Each row has a class, written after it.
[-322 134 -350 497 282 -129 3 -596 -16 -307 -520 464 -243 -346 -102 352 -58 -289 -211 65 208 28 -236 -209 2 274 -265 172 -373 -201 45 44 249 218 -313]
z_284
[-125 393 -265 7 -400 -24 37 -117 -41 -151 -110 337 -211 655 -64 -338 85 187 -170 483 -162 -102 -20 502 59 70 398 -279 -418 -58 21 -78 -217 -243 144]
z_748
[-176 84 -126 -32 -87 -159 -349 -190 -61 -203 176 352 -28 90 -22 119 -411 -159 -156 117 134 -99 -60 -204 -138 -152 -132 -261 -199 138 -94 -148 169 -235 -135]
z_337
[-188 130 -269 245 25 -73 -339 -214 31 24 -185 415 -186 93 53 302 -478 -344 -181 168 203 -43 4 -398 -455 -497 -538 -281 9 471 110 -181 56 -202 -151]
z_893
[-265 -88 503 -386 -162 -310 -64 -112 149 -159 147 -206 132 -287 16 -18 165 203 209 -259 78 103 0 -169 56 69 54 -34 348 -151 -21 -101 88 35 -154]
z_849
[290 -39 106 13 115 149 15 111 272 -557 445 59 -83 583 143 54 -146 -114 -13 188 -108 -172 -509 241 340 156 -321 225 -319 -40 -22 68 -265 -8 99]
z_748
[-70 -128 -41 176 172 -103 -225 -356 17 -240 235 207 188 -328 63 256 -252 -25 -98 -151 246 -172 -61 -285 -11 -144 -173 -381 -37 -72 -3 -202 130 -32 -293]
z_951
[-325 400 31 413 -78 -23 239 -537 81 -99 -696 193 -177 48 -67 -60 228 164 106 205 147 191 53 207 -164 -113 2 -186 -103 68 285 121 -5 26 78]
z_337
[-174 -30 108 5 169 -37 -283 -641 18 -334 241 214 107 29 -24 36 -92 24 141 -150 290 18 -284 -92 -135 -122 -370 -201 -171 22 291 -123 248 -186 4]
z_976
[-284 81 483 -228 -393 -14 382 -14 183 164 -262 -274 -168 236 51 -46 417 248 285 -41 -94 130 100 -255 -266 -306 -110 3 541 158 385 -206 -243 76 -9]
z_227
[131 401 84 185 -118 10 173 53 338 -549 160 257 -341 560 -79 -75 39 185 49 389 -104 -152 -286 519 427 141 243 -168 -540 -190 -298 67 -229 4 32]
z_951
[-19 212 96 472 -243 87 539 -284 -209 10 -542 -55 41 488 109 -325 781 382 -215 265 -177 -136 101 790 292 183 468 23 -187 -466 244 84 -222 60 175]
z_893
[-187 -50 -230 170 7 -207 72 -310 135 -293 -256 86 33 65 -320 -103 206 80 71 74 32 -32 -171 -71 229 587 279 299 -304 -350 46 -88 66 261 -100]
z_337
[-166 387 -319 596 -131 -102 470 -39 140 38 -650 274 -325 3 -112 6 149 176 -109 328 -55 -88 244 -77 10 -12 302 -214 -165 -105 -41 -48 -352 345 -251]
z_748
[-63 -4 749 234 -135 -347 171 -195 51 -412 -147 -220 284 236 62 -38 530 116 -61 -85 -66 -68 -264 354 430 317 -99 425 218 -417 18 -36 211 115 2]
z_895
[42 154 -204 22 222 277 -163 -324 122 -538 -339 74 3 -202 266 -377 -149 -146 -220 301 170 308 -369 686 151 381 139 -8 -531 97 254 576 -296 -194 409]
z_976
[-238 360 -208 -80 -122 26 -71 -192 6 -251 -347 360 -310 96 74 -84 -331 -159 -381 419 87 149 -115 176 -20 -53 6 -317 -424 138 51 178 -248 -163 57]
z_708
[92 21 -141 73 -288 -151 -103 363 169 23 33 31 -12 179 -248 133 -143 -105 204 8 -46 -219 244 -435 -112 -77 175 -40 193 202 -333 -288 13 13 -84]
z_951
[-95 687 -190 -59 -363 481 728 185 -70 252 -275 249 -603 594 27 -210 235 348 -80 587 -442 32 6 765 117 -98 247 -412 -550 -84 -33 245 -364 -165 252]
z_951
[208 -28 97 -243 -94 161 -119 -18 -97 -120 418 -35 69 214 20 157 -50 -120 51 -45 -143 -158 55 -125 99 4 -91 -69 119 -145 -176 -144 -84 -57 37]
z_284
[-43 50 -103 307 114 -225 -264 -347 6 -386 135 305 310 -269 131 -39 -162 73 -167 -3 182 -184 -17 302 194 178 218 -379 -383 -164 -211 13 163 -129 -177]
z_895
[-51 211 71 -183 -322 -58 -53 284 149 224 -433 -62 -152 -350 -119 -13 -203 -107 197 20 76 241 459 -468 -388 -348 217 -321 409 384 -142 -28 -262 58 125]
z_337
[-46 -105 252 -60 -73 36 133 54 207 -96 -391 -293 74 32 288 -102 294 -57 -8 31 -102 147 -153 198 -56 64 -96 322 382 208 353 152 -347 -8 152]
z_895
[-287 77 -116 288 205 -394 -263 -628 -28 -399 5 335 104 -421 -217 34 15 82 24 -136 290 -36 -165 26 254 484 151 -6 -413 -481 -186 -85 489 93 -298]
z_849
[-277 22 142 690 94 -169 215 -899 -180 18 -582 114 213 176 -53 233 491 -1 98 -181 154 -77 13 -40 -186 -106 -370 306 257 -174 471 -280 496 64 -60]
z_227
[-184 -88 444 -385 -74 -198 -142 140 -139 -167 -94 -159 397 -578 100 -248 -87 -50 -283 -170 174 257 -343 210 303 379 -32 177 44 -61 73 324 258 -112 211]
z_849
[-204 81 -402 264 163 -286 -507 -155 235 -442 84 458 -167 -675 -17 307 -525 -266 -73 -103 292 -50 -87 -260 125 242 -17 -133 -267 31 -460 68 242 32 -518]
z_849
[328 -54 154 -200 -84 457 -72 99 -36 163 425 -125 59 568 190 49 -95 -123 214 -42 -144 -63 176 -2 -233 -420 -342 -213 247 244 66 -81 -263 -247 324]
z_976
[-191 182 -16 -34 -84 311 466 -451 34 -5 -84 95 -305 633 -141 -145 429 354 317 184 -201 12 -105 107 -118 -53 -5 -57 -271 -203 417 -151 -244 79 110]
z_893
[-39 90 -318 -241 34 512 23 -358 56 -432 395 271 -262 351 -42 -205 -177 132 -38 281 -55 -20 -488 298 252 273 64 -209 -847 -299 176 180 -290 -92 200]
z_893
[24 19 419 286 -147 -433 47 29 385 -254 139 -72 125 348 -138 122 146 144 369 -94 -8 -200 -67 -228 31 -76 -122 170 212 56 -197 -325 213 117 -157]
z_951
[29 140 -275 1 6 200 -108 145 -71 122 361 361 -162 44 -102 161 -472 -78 -52 67 71 -129 -107 -54 -12 -196 -224 -311 -354 163 -146 -61 247 -217 -71]
z_227
[51 154 158 -20 3 434 201 -202 42 -242 -179 -145 -157 228 473 -107 194 -50 -207 252 -128 171 -298 697 243 149 -257 119 -57 -77 302 401 -513 -37 252]
z_227
[3 133 -313 212 -30 -124 -176 385 136 150 -237 181 14 -232 -77 81 -511 -256 -91 103 181 -26 -47 -174 -113 -110 -121 -68 -90 508 -181 43 199 -127 -22]
z_708
[104 100 -158 -40 121 222 -106 179 22 55 277 242 -61 61 34 90 -513 -138 -14 86 143 -58 -193 76 -178 -329 -348 -295 -310 392 -19 38 158 -332 141]
z_284
[-208 -66 101 -94 -191 -342 -254 0 89 -351 301 29 64 -346 -93 12 -30 106 -31 -171 83 -117 -124 -29 399 500 293 64 12 -419 -394 -75 262 107 -373]
z_976
[-114 496 -52 76 -155 70 331 15 -152 28 -262 251 -242 75 -64 -228 118 221 -101 306 -19 96 -88 744 232 104 226 -249 -483 -170 -60 215 31 -176 235]
z_951
[67 -196 342 426 -48 -200 310 9 155 -287 -194 -194 126 679 -121 99 578 -29 -70 53 -221 -260 -322 18 350 362 -190 780 181 -306 165 -209 73 253 -147]
z_538
[14 309 -338 162 174 271 -34 128 -35 50 -78 416 -431 -222 103 330 -577 -382 -272 254 179 56 -207 -53 -84 -335 -555 -305 -266 320 -18 174 -19 -93 -41]
z_748
[10 313 -73 12 -213 75 82 -183 -54 -93 32 118 46 61 82 -430 82 448 12 224 17 -10 162 670 55 -68 681 -648 -328 -139 -53 81 -258 -214 242]
z_708
[-365 341 -39 -144 -309 -152 -168 -328 -121 -229 -87 362 -168 9 -20 -140 -154 117 -160 217 66 91 22 153 -11 -17 188 -444 -255 -113 -54 56 8 -210 10]
z_951
[-318 -363 -170 56 86 -476 -505 -211 44 -333 588 454 181 18 -412 416 -459 -168 -79 -255 237 -397 -171 -867 -6 -3 -269 54 -72 -53 -87 -567 567 -149 -637]
z_227
[-193 -27 338 -394 5 41 176 197 -112 270 -362 -197 -25 -611 89 28 -92 -197 -216 -90 148 390 -231 -263 -151 -145 -369 122 257 204 333 223 69 22 232]
z_227
[-204 -27 208 77 165 131 137 -541 21 -110 -462 -27 79 116 176 -60 236 -50 114 -15 108 259 -236 118 -281 -89 -347 172 37 170 601 137 -26 -63 282]
z_951
[180 -193 718 -93 -48 -122 -9 -146 138 -556 650 -229 358 540 68 2 253 160 97 -103 -54 -216 -435 317 406 201 -246 275 99 -347 -5 -150 113 -33 96]
z_284
[71 -241 424 -343 -139 131 220 -247 -78 -41 346 -364 389 508 163 -232 378 383 194 -102 -93 -123 8 190 -68 -256 11 -158 274 -82 462 -181 -169 -199 278]
z_708
[-31 27 200 -100 71 264 145 -5 -197 327 -2 12 38 -29 207 125 -74 -133 -62 -90 102 108 -84 87 -266 -462 -574 -129 130 316 323 105 284 -319 250]
z_849
[-10 523 46 566 -185 -234 257 2 399 -354 -513 212 -432 238 -75 76 130 57 -47 425 49 -89 -3 185 207 -15 93 -139 -134 -47 -182 -37 -228 188 -187]
z_538
[6 -299 -8 126 12 -358 -356 18 283 -315 115 -80 405 198 7 -109 52 -50 172 -147 73 -185 -195 145 156 377 85 423 114 97 -14 -165 172 -145 -98]
z_849
[-121 251 116 213 -339 -337 169 33 52 -46 -103 55 213 25 -183 -420 261 498 128 146 -48 -61 244 313 122 108 729 -372 -83 -218 -162 -88 -65 31 34]
z_538
[-83 -10 746 147 -59 -212 160 -239 -12 -189 -130 -201 108 54 65 310 328 -9 -1 -148 -12 -12 -94 -170 67 -112 -412 231 477 -185 50 -102 290 182 -116]
z_895
[90 95 317 51 -195 -133 -294 73 -31 -255 -230 -150 389 -194 149 -219 5 -135 -84 -64 152 91 145 391 135 159 207 -85 249 99 -146 181 64 -210 254]
z_538
[-341 140 -307 348 -100 -183 143 -379 37 -153 -322 296 -214 25 -304 111 169 121 71 111 43 -109 -90 -316 10 201 56 61 -144 -201 116 -208 156 265 -305]
z_893
[1 -212 818 290 200 -230 -16 -363 91 -427 -201 -253 338 31 361 290 313 -284 -83 -285 157 27 -353 -27 -11 -148 -800 503 563 104 375 10 298 -37 3]
z_538
[103 269 -179 -61 -273 174 -25 266 83 -2 18 160 -231 130 -131 28 -244 -56 87 188 -119 -78 330 -95 8 -107 300 -377 -138 79 -358 -33 -261 -69 3]
z_895
[-117 227 318 -382 -96 409 231 -50 -353 230 170 -7 -168 -68 273 -25 -34 64 -152 6 -6 213 -134 275 -106 -410 -464 -388 -9 72 298 250 56 -313 313]
z_895
[-4 463 -340 -10 -334 80 145 453 179 167 116 315 -337 210 -297 -228 -353 288 149 353 4 -75 61 204 49 -153 386 -572 -521 203 -294 -14 -75 -168 94]
z_337
[-365 -34 220 -303 -197 -174 -136 -318 -167 -67 128 170 72 107 -68 110 -96 -17 -130 -49 54 -18 -31 -372 -162 -183 -217 -137 80 -10 181 -258 225 -190 -132]
z_893
[89 -346 493 391 133 -313 -122 -217 171 -279 286 -86 324 489 -32 399 173 -124 166 -285 81 -360 -262 -314 9 -185 -701 421 410 -11 106 -431 448 8 -235]
z_337
[-413 466 41 -130 -183 -252 -88 -165 36 -115 -564 329 -357 -363 -46 -12 -278 -74 -290 274 205 291 58 -110 -119 -171 105 -407 -67 132 -33 80 -121 -17 -94]
z_849
[80 436 -619 163 -63 319 164 296 -13 26 88 480 -456 164 -120 -61 -399 -22 -219 493 -102 -121 -153 314 281 124 118 -288 -782 -40 -267 204 -149 -44 19]
z_893
[8 233 169 -235 -77 309 323 -339 -99 -105 215 62 -56 217 188 -261 154 419 54 172 -124 48 95 468 14 -220 229 -569 -259 -228 178 91 -402 -142 223]
z_708
[-39 555 -458 581 39 175 446 -121 115 -137 -780 412 -558 4 173 -109 95 53 -340 616 -108 32 65 450 138 47 301 -312 -461 -156 21 256 -668 252 -102]
z_849
[-204 308 -129 337 -202 -130 205 282 53 292 -448 287 -250 -76 -201 181 -187 -87 -78 158 94 -36 58 -334 -203 -278 -251 -73 44 345 -33 -83 222 40 -149]
z_849
[-248 -91 97 -223 -24 68 -62 -512 -355 -163 -3 152 -29 159 159 175 -16 -205 -462 45 23 -7 -270 -83 -51 -76 -519 107 65 -201 417 -76 28 -147 -14]
z_284
[36 217 397 138 35 -219 -68 73 285 -660 -151 47 -107 -249 114 82 -152 -166 -249 181 77 115 -343 207 436 273 -63 130 -88 -122 -271 256 -115 168 -100]
z_748
[92 232 440 41 -211 101 546 111 205 -346 -290 -168 -218 803 5 -318 558 214 -134 415 -279 33 -417 672 400 234 131 322 -144 -260 190 151 -449 195 333]
z_951
[-86 -399 287 44 182 -240 -325 -180 165 -281 208 -160 369 -142 166 285 -25 -290 -21 -383 217 -114 -245 -329 47 147 -524 373 362 72 118 -141 339 -63 -263]
z_538
[191 -88 78 131 -164 239 38 -66 -226 70 342 -28 164 638 -24 246 169 -75 96 -93 -173 -397 238 -119 26 -98 -266 47 205 -135 -49 -278 187 -130 -32]
z_895
[152 -253 826 -97 -163 -83 68 -4 249 -257 511 -347 399 802 55 22 339 179 332 -214 -88 -216 -296 -11 2 -184 -386 211 385 86 187 -320 151 -122 169]
z_284
[-73 124 68 -95 66 286 56 -121 -306 11 126 185 41 -130 101 -4 -111 -69 -269 9 57 72 -229 439 186 46 -231 -124 -330 -133 78 302 272 -244 166]
z_538
[52 206 -325 184 -253 36 156 173 53 125 -4 178 -303 321 -291 226 -37 -19 246 115 -157 -266 390 -408 -104 -147 163 -153 -3 -2 -347 -292 -47 103 -210]
z_708
[-111 156 -55 -185 -100 -195 -38 271 -113 -89 0 172 -67 -414 -171 -154 -169 42 -203 116 139 68 -196 222 322 361 285 -30 -342 -212 -236 172 243 -24 20]
z_849
[-114 0 203 -210 -100 11 -92 -256 -8 -402 358 -41 78 74 59 -118 198 209 -38 -101 -40 -63 -183 469 504 464 228 -25 -166 -485 -130 46 29 -98 -124]
z_976
[-146 235 254 189 91 63 95 -174 -332 203 -527 74 73 -390 279 17 50 -203 -245 -67 156 273 -64 440 -92 -106 -395 67 119 118 184 309 348 -199 220]
z_708
[142 -43 -53 284 -262 -54 135 282 9 81 -328 -131 24 251 -62 217 138 -222 -24 37 -130 -215 170 -393 21 59 -62 336 416 81 -29 -265 -88 153 -92]
z_227
[39 396 2 771 26 -219 65 -180 244 -440 -370 323 -251 215 102 206 84 -140 -182 271 18 -180 -232 267 227 26 -200 84 -153 -9 -193 -25 9 141 -219]
z_893
